Here is a tiny trained network, its code and every weight. The questions are about switching its units off for an input and a class, where a switched-off unit gives its printed mean instead of its output.

import numpy as np


def w(rows, s, z=0):
    codes = np.array(rows[::2]) - 128.0
    scale = np.full(codes.shape[1], s)
    scale[-1] = z or s
    return codes * scale


def norm(h):
    return h / np.sqrt((h * h).mean(-1, keepdims=True) + 1e-5)


def f(y):
    return y / 2 * (1 + np.tanh(0.7978845608 * (y + 0.044715 * y**3)))


def log_softmax(a):
    a = a - a.max(-1, keepdims=True)
    return a - np.log(np.exp(a).sum(-1, keepdims=True))


def net(x, mask):
    res = np.array(x, float).reshape(1, 4) / 4 @ E
    u = 0
    for l in range(4):
        y = f(norm(res) @ A[l][:, :-1].T + A[l][:, -1])
        res = res + np.where(mask[u : u + 5], y, B[l][:, -1]) @ B[l][:, :-1]
        u += 5
    return log_softmax(norm(res)[-1] @ U[:, :-1].T + U[:, -1])


A, B = {}, {}
E = w([
[78,98,143,58,87,74,56,130,174],'x0',
[139,254,15,77,61,105,143,70,115],'x1',
[131,116,141,158,106,120,140,97,151],'x2',
[50,43,60,123,109,193,156,118,116],'x3',
],0.0096)
A[0] = w([
[3,56,125,113,141,178,162,116,118,56],'0.n1',
[160,2,81,71,102,197,147,87,82,84],'0.n2',
[99,77,138,27,111,43,64,131,240,41],'0.n3',
[176,90,107,103,84,159,97,189,123,4],'0.n4',
[152,170,136,173,176,228,224,117,67,138],'0.n5',
],0.0056,0.0041)
B[0] = w([
[141,126,127,84,202,115,125,20,154,216],'0.n1',
[135,182,85,117,212,134,145,74,105,200],'0.n2',
[149,139,147,249,116,178,111,141,12,221],'0.n3',
[100,48,155,210,107,99,109,101,142,97],'0.n4',
[180,58,116,153,32,143,101,147,80,254],'0.n5',
],0.011,0.0042)
A[1] = w([
[215,146,254,100,168,93,88,113,122,215],'1.n1',
[72,119,167,66,147,94,43,62,105,44],'1.n2',
[66,173,134,102,103,97,64,68,74,61],'1.n3',
[68,90,120,122,72,102,5,130,161,8],'1.n4',
[156,111,191,136,137,172,144,71,117,54],'1.n5',
],0.0074,0.0017)
B[1] = w([
[86,178,171,82,127,59,149,116,68,254],'1.n1',
[143,121,147,219,50,214,157,140,88,183],'1.n2',
[161,91,102,115,69,140,167,132,129,198],'1.n3',
[190,125,76,173,125,252,246,177,24,144],'1.n4',
[104,136,111,127,70,87,65,204,159,174],'1.n5',
],0.011,0.0049)
A[2] = w([
[168,130,105,215,135,72,98,162,148,20],'2.n1',
[107,114,209,135,235,115,114,144,136,11],'2.n2',
[197,115,112,255,185,187,108,180,57,2],'2.n3',
[95,31,82,128,144,142,99,44,135,32],'2.n4',
[52,44,224,138,173,123,135,184,102,70],'2.n5',
],0.0069,0.0016)
B[2] = w([
[35,137,131,148,80,125,179,117,65,128],'2.n1',
[118,98,101,7,138,152,93,78,193,185],'2.n2',
[69,157,170,150,32,178,145,225,115,253],'2.n3',
[116,154,159,129,162,93,122,147,64,223],'2.n4',
[204,100,23,122,68,179,100,101,212,248],'2.n5',
],0.011,0.0047)
A[3] = w([
[11,66,54,167,240,208,205,53,112,200],'3.n1',
[147,196,217,122,157,33,152,88,122,7],'3.n2',
[123,172,148,254,67,67,114,151,75,147],'3.n3',
[98,20,192,104,165,194,107,128,244,129],'3.n4',
[171,172,35,83,112,153,199,97,182,209],'3.n5',
],0.0081,0.0016)
B[3] = w([
[121,193,250,107,182,76,128,138,86,249],'3.n1',
[78,115,151,107,206,110,130,126,125,185],'3.n2',
[108,83,150,147,124,186,138,132,114,254],'3.n3',
[135,129,74,135,107,72,136,113,189,201],'3.n4',
[119,79,101,141,137,122,94,143,191,228],'3.n5',
],0.015,0.0065)
U = w([
[147,105,164,158,60,211,173,151,53,222],'0',
[106,160,217,89,199,81,130,84,98,4],'1',
[165,96,73,101,94,118,109,108,254,238],'2',
],0.02,0.00038)

Each question gives the input, the list of numbers given to net, and the class t.
The units are the neurons (one row each of A and B). Each row of codes is followed by its name. A weight is (code - 128) times the scale printed after its matrix; where a second scale follows, it is the last column's (A, B and U).
mask holds one flag per neuron, layer by layer. A switched-off neuron (its flag False) gives its mean, the last column of its row in B, instead of its output. The means were averaged over made-up inputs and are rounded, as every weight is.
A unit's drop is (log p(t) with every unit on - log p(t) with that unit switched off) / (log p(t) with every unit on - log p(t) with every unit switched off).
The circuit of an input: a set's keep is (log p(t) with only the set's units on - log p(t) with every unit switched off) / (log p(t) with every unit on - log p(t) with every unit switched off). Starting from the 12 units with the biggest drops (on a tie, the unit counted first), units are removed one at a time, each time the one whose removal leaves the highest keep (on an exact tie, the one counted first), for as long as the keep stays at least 0.8.
circuit, biggest first: the units of the circuit, biggest drop first
most important unit: the unit with the biggest drop
top k neurons: the k neurons with the biggest drops, biggest first
k most important neurons of layer l: the k neurons of layer l with the biggest drops, biggest first
drop of u: that unit's drop, to one decimal
input [7,-7,3,-3], class 0: circuit, biggest first : (1.n4)
input [4,-7,-2,8], class 1: top 4 neurons : (3.n1; 0.n1; 2.n4; 0.n2)
input [-5,-7,-1,-5], class 2: top 3 neurons : (2.n5; 2.n2; 0.n3)
input [-3,6,7,6], class 1: top 3 neurons : (3.n1; 2.n5; 1.n5)
input [-7,8,3,-4], class 2: 2 most important neurons of layer 2 : (2.n4; 2.n3)
input [-2,-6,-8,7], class 1: top 2 neurons : (3.n1; 0.n2)
input [-1,2,1,-1], class 2: top 2 neurons : (0.n3; 1.n1)
input [-1,-5,-8,6], class 1: top 2 neurons : (3.n1; 0.n2)
input [-2,7,-7,-5], class 2: top 2 neurons : (3.n1; 3.n5)
input [6,-7,0,0], class 2: top 4 neurons : (2.n5; 0.n5; 2.n2; 3.n4)
input [7,1,4,8], class 1: top 4 neurons : (3.n1; 0.n2; 0.n1; 0.n5)
input [4,2,-2,5], class 1: top 2 neurons : (0.n2; 3.n1)
input [-1,-3,1,-2], class 2: top 3 neurons : (2.n5; 0.n1; 0.n2)
input [0,0,8,-1], class 1: most important unit : 0.n5
input [5,4,2,-5], class 0: 2 most important neurons of layer 1 : (1.n3; 1.n4)
input [2,-8,-3,-5], class 2: drop of 2.n5 : 0.6
